Here is a tiny trained network, its code and every weight. The questions are about switching its units off for an input and a class, where a switched-off unit gives its printed mean instead of its output.

import numpy as np


def w(rows, s, z=0):
    codes = np.array(rows[::2]) - 128.0
    scale = np.full(codes.shape[1], s)
    scale[-1] = z or s
    return codes * scale


def f(y):
    return np.maximum(y, 0)


def log_softmax(a):
    a = a - a.max(-1, keepdims=True)
    return a - np.log(np.exp(a).sum(-1, keepdims=True))


def net(x, mask):
    res = np.array(x, float).reshape(1, 6) / 4 @ E
    y = f(res @ A[0][:, :-1].T + A[0][:, -1])
    res = res + np.where(mask, y, B[0][:, -1]) @ B[0][:, :-1]
    return log_softmax(res[-1] @ U[:, :-1].T + U[:, -1])


A, B = {}, {}
E = w([
[137,126,128,110,145,129,127],'x0',
[163,135,65,111,73,228,109],'x1',
[251,109,172,160,104,144,198],'x2',
[101,117,135,160,89,115,131],'x3',
[129,125,129,130,125,125,125],'x4',
[124,104,52,167,161,109,178],'x5',
],0.012)
A[0] = w([
[130,130,191,65,106,152,63,84],'n0',
[157,147,64,82,75,225,85,33],'n1',
[61,154,89,76,187,137,82,56],'n2',
[79,141,91,108,122,115,65,2],'n3',
[82,121,107,159,80,96,87,99],'n4',
[108,72,1,179,189,131,183,77],'n5',
[125,109,66,155,57,214,133,70],'n6',
],0.0089,0.0071)
B[0] = w([
[108,216,34,103,31,39,83,216],'n0',
[108,95,222,79,224,25,158,244],'n1',
[253,2,188,224,72,202,190,246],'n2',
[242,89,178,138,76,100,184,184],'n3',
[249,37,137,165,158,201,112,189],'n4',
[148,220,170,45,4,47,45,254],'n5',
[78,75,195,126,206,54,87,225],'n6',
],0.0067,0.0062)
U = w([
[255,67,147,171,100,176,152,36],'0',
[127,130,108,124,145,151,104,245],'1',
[53,99,181,121,222,43,123,40],'2',
[112,148,105,126,126,155,117,231],'3',
[127,213,102,94,23,96,83,38],'4',
[102,140,101,129,130,174,128,234],'5',
[77,176,40,151,173,241,129,84],'6',
],0.0096,0.012)

Each question gives the input, the list of numbers given to net, and the class t.
The units are the neurons (one row each of A and B). Each row of codes is followed by its name. A weight is (code - 128) times the scale printed after its matrix; where a second scale follows, it is the last column's (A, B and U).
mask holds one flag per neuron, in row order. A switched-off neuron (its flag False) gives its mean, the last column of its row in B, instead of its output. The means were averaged over made-up inputs and are rounded, as every weight is.
A unit's drop is (log p(t) with every unit on - log p(t) with that unit switched off) / (log p(t) with every unit on - log p(t) with every unit switched off).
The circuit of an input: a set's keep is (log p(t) with only the set's units on - log p(t) with every unit switched off) / (log p(t) with every unit on - log p(t) with every unit switched off). Starting from all 7 units, units are removed one at a time, each time the one whose removal leaves the highest keep (on an exact tie, the one counted first), for as long as the keep stays at least 0.8.
units of the circuit, in order: the units of the circuit, biggest drop first
unit that matters most: the unit with the biggest drop
top k neurons: the k neurons with the biggest drops, biggest first
drop when u is switched off: that unit's drop, to one decimal
input [-1,-5,6,1,3,7], class 4: top 2 neurons => (n5 n2)
input [-8,-6,-5,-3,-2,-3], class 3: units of the circuit, in order => (n1 n6)
input [4,-2,-7,-1,7,6], class 0: units of the circuit, in order => (n2 n3)
input [-5,1,-8,4,5,4], class 0: units of the circuit, in order => (n2 n4)
input [-2,8,0,-7,-3,5], class 2: units of the circuit, in order => (n1 n6)
input [-3,-5,-6,0,5,2], class 0: units of the circuit, in order => (n2 n4 n3)
input [-1,-5,-6,2,-4,7], class 4: units of the circuit, in order => (n5)
input [-2,7,2,-2,5,3], class 2: units of the circuit, in order => (n1 n6)
input [8,1,4,-3,7,7], class 3: top 2 neurons => (n2 n0)
input [-4,-1,-8,-1,-1,-3], class 0: units of the circuit, in order => (n2 n3)
input [4,3,3,-3,0,-4], class 3: top 2 neurons => (n2 n5)
input [3,-1,5,-1,1,8], class 4: top 2 neurons => (n5 n2)
input [-5,8,6,-8,-3,7], class 1: top 2 neurons => (n5 n2)
input [5,-7,-5,-7,1,7], class 1: units of the circuit, in order => (n2 n1)
input [-8,-4,-4,8,3,4], class 1: unit that matters most => n4
input [2,7,-6,-1,6,6], class 2: top 2 neurons => (n1 n6)
input [-4,-6,2,0,7,0], class 5: units of the circuit, in order => (n1 n6)
input [-2,-6,-7,6,-6,2], class 0: top 2 neurons => (n2 n4)
input [6,6,4,2,6,-3], class 2: units of the circuit, in order => (n1 n6 n2)
input [0,-4,-4,8,-5,-1], class 1: top 3 neurons => (n1 n4 n6)
input [8,-6,-2,5,2,3], class 3: unit that matters most => n1
input [-3,-7,-3,6,-3,8], class 4: top 2 neurons => (n5 n1)
input [-3,5,3,-4,2,6], class 4: top 3 neurons => (n5 n2 n4)
input [-4,1,6,-2,0,-8], class 4: top 2 neurons => (n0 n2)
input [1,2,6,-8,-2,-3], class 1: drop when n2 is switched off => 0.7
input [-2,-6,-7,2,-2,8], class 4: drop when n5 is switched off => 1.1
input [-8,-3,7,-8,5,8], class 1: drop when n0 is switched off => 0.1
